Here is a tiny trained network, its code and every weight. The questions are about switching its units off for an input and a class, where a switched-off unit gives its printed mean instead of its output.

import numpy as np


def w(rows, s, z=0):
    codes = np.array(rows[::2]) - 128.0
    scale = np.full(codes.shape[1], s)
    scale[-1] = z or s
    return codes * scale


def f(y):
    return np.maximum(y, 0)


def log_softmax(a):
    a = a - a.max(-1, keepdims=True)
    return a - np.log(np.exp(a).sum(-1, keepdims=True))


def net(x, mask):
    res = np.array(x, float).reshape(1, 8) / 4 @ E
    y = f(res @ A[0][:, :-1].T + A[0][:, -1])
    res = res + np.where(mask, y, B[0][:, -1]) @ B[0][:, :-1]
    return log_softmax(res[-1] @ U[:, :-1].T + U[:, -1])


A, B = {}, {}
E = w([
[132,130,129,129,129],'x0',
[146,124,98,120,2],'x1',
[72,210,137,188,113],'x2',
[127,127,128,128,128],'x3',
[167,88,58,216,139],'x4',
[126,127,129,128,128],'x5',
[129,129,129,128,129],'x6',
[130,129,128,128,128],'x7',
],0.012)
A[0] = w([
[132,146,154,129,95,78],'N1',
[131,159,136,91,176,173],'N2',
[186,48,132,66,142,254],'N3',
[136,170,134,52,33,126],'N4',
[131,160,170,89,186,189],'N5',
[101,223,145,198,114,144],'N6',
[158,83,44,217,17,24],'N7',
[181,124,106,172,93,60],'N8',
[131,128,140,95,93,120],'N9',
[127,134,134,174,142,91],'N10',
[166,65,117,71,141,231],'N11',
[78,205,133,191,115,140],'N12',
[135,108,98,138,180,122],'N13',
[120,104,121,68,85,121],'N14',
[125,150,135,74,55,117],'N15',
[119,109,115,111,114,77],'N16',
[121,112,136,86,127,109],'N17',
[128,105,129,127,148,91],'N18',
[159,85,123,130,144,133],'N19',
[138,133,103,90,122,56],'N20',
[134,142,153,92,58,118],'N21',
[71,181,175,23,233,207],'N22',
[166,90,125,195,70,40],'N23',
[123,159,157,104,88,104],'N24',
[108,118,118,129,130,64],'N25',
[156,84,96,253,254,117],'N26',
[129,141,87,165,161,92],'N27',
[107,158,151,170,115,140],'N28',
[113,133,110,121,128,102],'N29',
[141,146,134,113,143,107],'N30',
[169,148,138,108,159,78],'N31',
],0.013,0.005)
B[0] = w([
[132,130,91,88,113,144],'N1',
[119,83,117,132,129,174],'N2',
[113,101,244,84,137,238],'N3',
[128,228,131,81,115,203],'N4',
[102,71,111,133,137,192],'N5',
[138,147,35,171,119,204],'N6',
[57,17,105,130,168,236],'N7',
[97,83,116,128,143,169],'N8',
[99,163,140,127,127,156],'N9',
[135,142,159,184,143,150],'N10',
[131,112,203,71,149,217],'N11',
[131,150,39,170,118,200],'N12',
[185,114,121,105,115,171],'N13',
[82,163,179,151,133,171],'N14',
[135,199,128,96,114,183],'N15',
[117,137,134,128,149,136],'N16',
[104,140,158,137,133,153],'N17',
[152,117,119,110,129,143],'N18',
[152,93,90,80,84,169],'N19',
[116,139,148,133,138,136],'N20',
[120,188,144,113,114,177],'N21',
[58,28,99,139,158,246],'N22',
[93,71,105,117,137,177],'N23',
[117,157,63,72,128,161],'N24',
[140,135,104,142,130,128],'N25',
[255,205,165,149,96,253],'N26',
[142,152,164,192,161,162],'N27',
[126,138,81,132,128,165],'N28',
[135,139,130,121,152,129],'N29',
[122,116,128,132,119,138],'N30',
[143,106,121,120,119,145],'N31',
],0.037,0.015)
U = w([
[86,55,204,81,168,251],'0',
[69,98,76,184,147,237],'1',
[112,227,239,60,109,43],'2',
[116,255,102,116,66,33],'3',
[230,155,237,85,100,2],'4',
[201,207,131,201,98,148],'5',
],0.0059,0.00094)

Each question gives the input, the list of numbers given to net, and the class t.
The units are the neurons (one row each of A and B). Each row of codes is followed by its name. A weight is (code - 128) times the scale printed after its matrix; where a second scale follows, it is the last column's (A, B and U).
mask holds one flag per neuron, in row order. A switched-off neuron (its flag False) gives its mean, the last column of its row in B, instead of its output. The means were averaged over made-up inputs and are rounded, as every weight is.
A unit's drop is (log p(t) with every unit on - log p(t) with that unit switched off) / (log p(t) with every unit on - log p(t) with every unit switched off).
The circuit of an input: a set's keep is (log p(t) with only the set's units on - log p(t) with every unit switched off) / (log p(t) with every unit on - log p(t) with every unit switched off). Starting from the 12 units with the biggest drops (on a tie, the unit counted first), units are removed one at a time, each time the one whose removal leaves the highest keep (on an exact tie, the one counted first), for as long as the keep stays at least 0.8.
circuit, biggest first: the units of the circuit, biggest drop first
k most important neurons: the k neurons with the biggest drops, biggest first
drop when u is switched off: that unit's drop, to one decimal
input [-3,1,-1,6,-7,-6,-8,-3], class 2: circuit, biggest first : N4
input [1,0,6,-1,-8,-2,2,-2], class 1: 2 most important neurons : N22; N26
input [-2,1,1,-3,-4,5,5,-3], class 3: circuit, biggest first : N7; N3
input [-5,3,1,-5,-6,3,2,-5], class 3: 2 most important neurons : N3; N11
input [-5,-8,-5,-4,1,-4,-6,3], class 4: 2 most important neurons : N26; N7
input [8,7,5,3,1,-5,-7,-8], class 1: 2 most important neurons : N7; N26
input [3,1,-2,3,-4,-1,2,-1], class 2: 2 most important neurons : N7; N4
input [-4,3,1,-5,2,-3,4,-4], class 1: 2 most important neurons : N3; N11
input [-5,6,3,4,0,-7,-5,-2], class 3: 2 most important neurons : N22; N4
input [5,-6,7,2,1,4,-7,-4], class 5: 2 most important neurons : N26; N7
input [-2,-7,5,7,0,7,-7,-1], class 1: 3 most important neurons : N22; N5; N4
input [-3,-1,0,6,5,-7,-5,-2], class 4: drop when N6 is switched off : 0.1
input [5,7,4,1,-8,1,2,-5], class 3: drop when N18 is switched off : 0.0
input [-8,-3,1,-4,7,-5,6,-3], class 5: most important neuron : N3
input [-8,0,-1,0,5,4,5,4], class 4: drop when N26 is switched off : 0.7
